Below are the code and all the weights of a small trained network. Each question names an input and a class and asks about switching units off, where a switched-off unit gives its printed mean instead of its output.

import numpy as np


def w(rows, s, z=0):
    codes = np.array(rows[::2]) - 128.0
    scale = np.full(codes.shape[1], s)
    scale[-1] = z or s
    return codes * scale


def f(y):
    return np.maximum(y, 0)


def log_softmax(a):
    a = a - a.max(-1, keepdims=True)
    return a - np.log(np.exp(a).sum(-1, keepdims=True))


def net(x, mask):
    res = np.array(x, float).reshape(1, 5) / 4 @ E
    y = f(res @ A[0][:, :-1].T + A[0][:, -1])
    res = res + np.where(mask, y, B[0][:, -1]) @ B[0][:, :-1]
    return log_softmax(res[-1] @ U[:, :-1].T + U[:, -1])


A, B = {}, {}
E = w([
[133,131,131,132,125],'x0',
[55,202,94,49,51],'x1',
[41,91,2,189,116],'x2',
[135,134,123,132,123],'x3',
[58,148,220,239,72],'x4',
],0.0078)
A[0] = w([
[142,58,76,174,121,145],'n0',
[180,185,210,95,128,53],'n1',
[225,49,215,179,112,166],'n2',
[180,78,141,186,195,63],'n3',
[55,179,206,232,120,37],'n4',
[124,148,77,51,189,39],'n5',
[203,110,85,100,249,133],'n6',
[188,67,132,190,171,77],'n7',
[133,152,68,173,98,254],'n8',
[220,14,129,166,137,37],'n9',
[95,193,80,10,133,170],'n10',
[119,116,203,186,94,92],'n11',
[192,130,77,75,138,60],'n12',
[149,130,130,156,175,48],'n13',
[198,151,207,88,190,87],'n14',
[110,164,138,106,142,42],'n15',
[126,203,141,104,52,90],'n16',
],0.011,0.0076)
B[0] = w([
[106,123,163,88,228,206],'n0',
[34,147,41,91,187,199],'n1',
[156,72,145,100,96,254],'n2',
[68,156,145,158,82,197],'n3',
[235,179,51,191,145,205],'n4',
[133,191,46,185,103,176],'n5',
[204,160,148,191,139,253],'n6',
[41,164,158,154,38,199],'n7',
[122,66,172,60,194,238],'n8',
[84,122,144,170,43,200],'n9',
[134,66,195,195,91,248],'n10',
[172,198,100,124,155,187],'n11',
[152,211,87,191,112,181],'n12',
[37,160,135,179,17,141],'n13',
[66,86,86,87,231,224],'n14',
[97,29,154,255,95,131],'n15',
[88,91,162,135,63,184],'n16',
],0.0095,0.0094)
U = w([
[232,231,27,197,89,73],'0',
[185,132,211,103,120,252],'1',
[60,127,204,183,2,16],'2',
[21,135,49,117,221,38],'3',
[207,132,206,110,116,208],'4',
],0.008,0.011)

Each question gives the input, the list of numbers given to net, and the class t.
The units are the neurons (one row each of A and B). Each row of codes is followed by its name. A weight is (code - 128) times the scale printed after its matrix; where a second scale follows, it is the last column's (A, B and U).
mask holds one flag per neuron, in row order. A switched-off neuron (its flag False) gives its mean, the last column of its row in B, instead of its output. The means were averaged over made-up inputs and are rounded, as every weight is.
A unit's drop is (log p(t) with every unit on - log p(t) with that unit switched off) / (log p(t) with every unit on - log p(t) with every unit switched off).
The circuit of an input: a set's keep is (log p(t) with only the set's units on - log p(t) with every unit switched off) / (log p(t) with every unit on - log p(t) with every unit switched off). Starting from the 12 units with the biggest drops (on a tie, the unit counted first), units are removed one at a time, each time the one whose removal leaves the highest keep (on an exact tie, the one counted first), for as long as the keep stays at least 0.8.
circuit, biggest first: the units of the circuit, biggest drop first
most important unit: the unit with the biggest drop
k most important neurons: the k neurons with the biggest drops, biggest first
drop when u is switched off: that unit's drop, to one decimal
input [1,8,5,-1,-2], class 2: circuit, biggest first	[n10]
input [4,-4,-7,-3,1], class 3: circuit, biggest first	[n14, n1]
input [-8,8,4,-1,-8], class 0: 2 most important neurons	[n5, n12]
input [1,6,5,-2,-7], class 0: 2 most important neurons	[n5, n12]
input [1,0,-6,6,1], class 3: 2 most important neurons	[n1, n14]
input [-5,0,-7,-5,-8], class 0: circuit, biggest first	[n12, n5]
input [-1,8,0,7,-1], class 2: 2 most important neurons	[n10, n16]
input [1,8,8,-2,-2], class 2: 2 most important neurons	[n10, n14]
input [6,-6,-7,0,2], class 3: 3 most important neurons	[n14, n1, n10]
input [5,5,3,-7,3], class 4: 2 most important neurons	[n7, n9]
input [4,-8,0,3,5], class 2: 3 most important neurons	[n7, n3, n9]
input [2,-1,-8,-7,7], class 3: 3 most important neurons	[n1, n14, n6]
input [-6,5,-7,-5,-3], class 3: 2 most important neurons	[n1, n14]
input [-6,-8,-1,1,-2], class 2: 2 most important neurons	[n7, n9]
input [-1,3,-1,1,-7], class 0: circuit, biggest first	[n5]
input [-2,5,7,4,-8], class 0: 3 most important neurons	[n5, n12, n14]
input [6,8,6,-3,-7], class 2: 2 most important neurons	[n10, n4]
input [-3,-8,0,3,6], class 2: 2 most important neurons	[n7, n3]
input [4,7,0,8,6], class 4: 2 most important neurons	[n4, n7]
input [-4,3,-2,3,8], class 0: most important unit	n4
input [-4,4,-8,6,-1], class 3: drop when n1 is switched off	0.6
input [-1,-8,-3,8,-6], class 2: drop when n9 is switched off	0.3
input [-1,4,-4,-3,-3], class 2: drop when n8 is switched off	0.5
input [5,5,6,-8,-2], class 4: drop when n10 is switched off	0.4
